Below are the code and all the weights of a small trained network. Each question names an input and a target symbol and asks about switching units off, where a switched-off unit gives its printed mean instead of its output.

import numpy as np


def w(rows, s, z=0):
    codes = np.array(rows[::2]) - 128.0
    scale = np.full(codes.shape[1], s)
    scale[-1] = z or s
    return codes * scale


def f(y):
    return np.maximum(y, 0)


def softmax(a):
    e = np.exp(a - a.max(-1, keepdims=True))
    return e / e.sum(-1, keepdims=True)


def log_softmax(a):
    a = a - a.max(-1, keepdims=True)
    return a - np.log(np.exp(a).sum(-1, keepdims=True))


def net(x, mask):
    ids = ['ΘΠΣΨγζλξτω'.index(c) for c in x.split()]
    T = len(ids)
    res = E[ids] + P[:T]
    u = 0
    for l in range(3):
        r = res
        for j in range(3):
            rows = slice(2 * j, 2 * j + 2)
            q, k, v = (r @ M[l][rows].T for M in (Q, K, V))
            z = softmax(np.where(np.tri(T) > 0, q @ k.T / 2**0.5, -1e9)) @ v
            o = O[l][rows]
            res = res + np.where(mask[u + j], z, o[:, -1]) @ o[:, :-1]
        u += 3
        y = f(res @ A[l][:, :-1].T + A[l][:, -1])
        res = res + np.where(mask[u : u + 8], y, B[l][:, -1]) @ B[l][:, :-1]
        u += 8
    return log_softmax(res[-1] @ U[:, :-1].T + U[:, -1])


Q, K, V, O, A, B = {}, {}, {}, {}, {}, {}
E = w([
[165,126,125],'Θ',
[78,129,155],'Π',
[98,5,70],'Σ',
[164,115,127],'Ψ',
[146,151,126],'γ',
[189,64,128],'ζ',
[176,89,124],'λ',
[108,20,137],'ξ',
[115,193,188],'τ',
[100,144,163],'ω',
],0.017)
P = w([
[135,153,91],'0',
[107,112,154],'1',
[88,121,84],'2',
[182,191,83],'3',
[112,90,173],'4',
[87,119,85],'5',
[204,179,97],'6',
[128,68,190],'7',
[85,118,87],'8',
[226,164,113],'9',
[150,43,203],'10',
[85,117,88],'11',
[250,149,128],'12',
[106,98,167],'13',
],0.02)
Q[0] = w([
[13,91,8],'0.h0',
[54,254,131],'0.h0',
[44,197,194],'0.h1',
[112,129,210],'0.h1',
[130,126,119],'0.h2',
[139,100,243],'0.h2',
],0.0052)
K[0] = w([
[18,49,106],'0.h0',
[129,166,77],'0.h0',
[110,116,57],'0.h1',
[38,148,168],'0.h1',
[135,1,122],'0.h2',
[65,95,117],'0.h2',
],0.0095)
V[0] = w([
[171,94,75],'0.h0',
[87,121,209],'0.h0',
[192,85,163],'0.h1',
[147,80,170],'0.h1',
[142,3,38],'0.h2',
[163,251,236],'0.h2',
],0.0055)
O[0] = w([
[107,149,101,191],'0.h0',
[80,130,115,95],'0.h0',
[93,139,86,178],'0.h1',
[120,90,150,163],'0.h1',
[255,116,136,253],'0.h2',
[244,112,126,9],'0.h2',
],0.0079,0.0039)
A[0] = w([
[65,110,116,190],'0.n0',
[124,192,212,34],'0.n1',
[68,124,138,17],'0.n2',
[154,193,191,252],'0.n3',
[116,190,116,167],'0.n4',
[156,199,156,174],'0.n5',
[154,170,95,164],'0.n6',
[126,123,248,129],'0.n7',
],0.012,0.0048)
B[0] = w([
[112,168,199,230],'0.n0',
[201,225,70,160],'0.n1',
[174,144,12,145],'0.n2',
[152,28,95,254],'0.n3',
[188,131,160,172],'0.n4',
[79,64,99,211],'0.n5',
[163,196,136,212],'0.n6',
[173,128,179,250],'0.n7',
],0.011,0.0049)
Q[1] = w([
[43,131,233],'1.h0',
[96,85,50],'1.h0',
[130,190,133],'1.h1',
[63,133,170],'1.h1',
[154,208,112],'1.h2',
[247,138,80],'1.h2',
],0.014)
K[1] = w([
[123,194,69],'1.h0',
[47,97,130],'1.h0',
[140,146,188],'1.h1',
[88,254,111],'1.h1',
[134,102,179],'1.h2',
[169,71,129],'1.h2',
],0.015)
V[1] = w([
[176,219,157],'1.h0',
[174,118,244],'1.h0',
[204,204,168],'1.h1',
[161,145,254],'1.h1',
[165,68,169],'1.h2',
[107,58,254],'1.h2',
],0.0062)
O[1] = w([
[200,159,118,108],'1.h0',
[91,143,13,254],'1.h0',
[209,223,160,152],'1.h1',
[36,228,103,187],'1.h1',
[122,255,85,231],'1.h2',
[206,144,232,112],'1.h2',
],0.0057,0.0044)
A[1] = w([
[98,49,93,189],'1.n0',
[79,46,123,140],'1.n1',
[49,33,90,154],'1.n2',
[31,141,149,1],'1.n3',
[215,128,206,130],'1.n4',
[136,178,192,149],'1.n5',
[169,195,218,116],'1.n6',
[20,98,254,178],'1.n7',
],0.011,0.0079)
B[1] = w([
[175,101,90,237],'1.n0',
[151,130,89,208],'1.n1',
[209,140,125,218],'1.n2',
[239,103,154,133],'1.n3',
[90,193,82,249],'1.n4',
[218,170,173,172],'1.n5',
[185,76,130,189],'1.n6',
[7,182,68,254],'1.n7',
],0.012,0.0075)
Q[2] = w([
[165,8,139],'2.h0',
[31,147,86],'2.h0',
[216,90,107],'2.h1',
[137,147,2],'2.h1',
[69,139,130],'2.h2',
[80,145,202],'2.h2',
],0.0087)
K[2] = w([
[119,107,20],'2.h0',
[55,115,81],'2.h0',
[147,77,74],'2.h1',
[34,70,106],'2.h1',
[33,118,189],'2.h2',
[255,203,190],'2.h2',
],0.0059)
V[2] = w([
[161,123,5],'2.h0',
[50,102,221],'2.h0',
[59,154,181],'2.h1',
[186,209,2],'2.h1',
[173,119,170],'2.h2',
[9,88,214],'2.h2',
],0.005)
O[2] = w([
[178,220,91,205],'2.h0',
[242,205,160,43],'2.h0',
[81,152,108,87],'2.h1',
[99,215,1,253],'2.h1',
[139,253,53,90],'2.h2',
[101,158,52,39],'2.h2',
],0.0054,0.014)
A[2] = w([
[223,96,111,124],'2.n0',
[142,108,93,127],'2.n1',
[174,8,126,2],'2.n2',
[93,132,106,69],'2.n3',
[139,39,76,154],'2.n4',
[166,94,119,99],'2.n5',
[190,23,124,157],'2.n6',
[65,132,181,208],'2.n7',
],0.017,0.0067)
B[2] = w([
[134,111,142,247],'2.n0',
[63,136,138,227],'2.n1',
[148,253,90,150],'2.n2',
[151,69,105,164],'2.n3',
[163,101,147,250],'2.n4',
[96,133,170,165],'2.n5',
[112,148,177,177],'2.n6',
[109,106,179,142],'2.n7',
],0.02,0.016)
U = w([
[57,162,125,196],'Θ',
[41,106,197,31],'Π',
[116,179,173,41],'Σ',
[240,120,120,253],'Ψ',
[158,42,183,90],'γ',
[141,254,33,90],'ζ',
[194,143,113,220],'λ',
[179,91,77,87],'ξ',
[72,184,71,92],'τ',
[144,75,207,181],'ω',
],0.012,0.0048)

Each question gives the input, a string of symbols that net reads in full, and the target symbol t.
The units are the heads (2 rows each of Q, K, V and O) and the neurons (one row each of A and B). Each row of codes is followed by its name. A weight is (code - 128) times the scale printed after its matrix; where a second scale follows, it is the last column's (O, A, B and U).
mask holds one flag per unit, layer by layer, with each layer's heads first. A switched-off unit (its flag False) gives its mean, the last column of its rows in O or B, instead of its output. The means were averaged over made-up inputs and are rounded, as every weight is.
A unit's drop is (log p(t) with every unit on - log p(t) with that unit switched off) / (log p(t) with every unit on - log p(t) with every unit switched off).
The circuit of an input: a set's keep is (log p(t) with only the set's units on - log p(t) with every unit switched off) / (log p(t) with every unit on - log p(t) with every unit switched off). Starting from the 12 units with the biggest drops (on a tie, the unit counted first), units are removed one at a time, each time the one whose removal leaves the highest keep (on an exact tie, the one counted first), for as long as the keep stays at least 0.8.
circuit, biggest first: the units of the circuit, biggest drop first
most important unit: the unit with the biggest drop
k most important neurons: the k neurons with the biggest drops, biggest first
k most important neurons of layer l: the k neurons of layer l with the biggest drops, biggest first
which heads matter: for each layer, one digit per head in row order, 1 if its drop is at least 0.15 and else 0, layers parted by /
input ζ Ψ Σ Ψ Θ ω Π λ ω ζ ω Ψ Σ, target ω: 3 most important neurons of layer 0 : 0.n3, 0.n1, 0.n0
input Θ λ Σ ω ω ζ Σ, target ω: circuit, biggest first : 1.n7, 2.n6
input ζ Σ Π ζ ω τ Π λ Σ λ ω ζ γ, target ω: 4 most important neurons : 0.n6, 0.n1, 0.n5, 0.n3
input ω λ ζ ζ ω ζ τ γ ζ ζ ζ ζ Σ, target ζ: 2 most important neurons of layer 0 : 0.n7, 0.n5
input Σ Σ λ τ ζ λ ω ω ζ ζ ζ γ ζ, target ζ: circuit, biggest first : 0.n7, 1.h1
input λ ξ ξ ξ ζ ξ ξ, target ζ: 4 most important neurons : 0.n3, 0.n5, 2.n4, 1.n0
input Θ ζ Ψ ξ ω ω τ, target ω: most important unit : 0.n5
input ξ ξ λ ω ζ ζ Σ Θ ζ ω Ψ λ, target ω: 2 most important neurons of layer 0 : 0.n3, 0.n6
input ζ Σ λ ξ Σ Θ Σ ω, target ζ: circuit, biggest first : 1.n4, 1.n7, 0.n7, 2.n1
input ζ Ψ λ Π Π γ ω λ, target ζ: circuit, biggest first : 1.n4, 0.n7, 2.n4
input Ψ Σ Σ ξ, target Σ: which heads matter : 000 / 111 / 001
input Σ λ Θ Σ ξ γ τ, target ξ: 2 most important neurons of layer 0 : 0.n1, 0.n3
input ω λ λ Ψ Σ τ λ Σ γ Σ, target Σ: 4 most important neurons of layer 2 : 2.n2, 2.n6, 2.n1, 2.n4
input γ ζ Σ ω τ, target Ψ: circuit, biggest first : 0.n1, 1.n6
input τ γ ξ Θ ζ γ, target Ψ: most important unit : 0.n3
input ζ λ ω ω ζ ζ Ψ Ψ Θ Σ ζ Θ, target ζ: which heads matter : 001 / 101 / 000
input λ ξ τ ζ Ψ Ψ Σ Σ Θ Σ, target Σ: 2 most important neurons : 2.n2, 1.n7
input λ λ Π Π ω ζ ω, target ω: circuit, biggest first : 0.n5, 0.n3, 1.n7, 2.n6
input ω ζ Θ λ ζ τ ω Σ γ λ Σ Ψ γ, target Σ: 3 most important neurons : 2.n2, 2.n6, 0.n5
input ζ ω ω ξ ω Ψ Ψ τ, target Ψ: which heads matter : 000 / 000 / 000
input Π Σ γ Σ ξ, target τ: which heads matter : 000 / 001 / 000
input Θ γ ω ζ Ψ, target ζ: 4 most important neurons : 1.n4, 0.n5, 2.n4, 2.n0
input λ ζ ζ Σ γ τ ζ ω Ψ Ψ, target ω: circuit, biggest first : 0.n3, 1.n7, 2.n6
input Σ λ ζ γ ζ, target ξ: which heads matter : 000 / 111 / 000
input ζ λ γ ζ λ ξ Σ Σ λ Θ, target Σ: most important unit : 2.n2
input ω ξ ζ Ψ ζ ζ ω Π ω Θ ω ζ, target Σ: 3 most important neurons of layer 0 : 0.n6, 0.n1, 0.n7
input γ γ ω ζ ζ Σ, target γ: most important unit : 0.n0
input Σ τ Σ γ Ψ Σ ζ λ, target ξ: 3 most important neurons : 0.n5, 0.n3, 1.n4
input ω ξ λ ζ τ ζ ξ ζ ω ω Θ, target ζ: circuit, biggest first : 0.n7, 1.n4
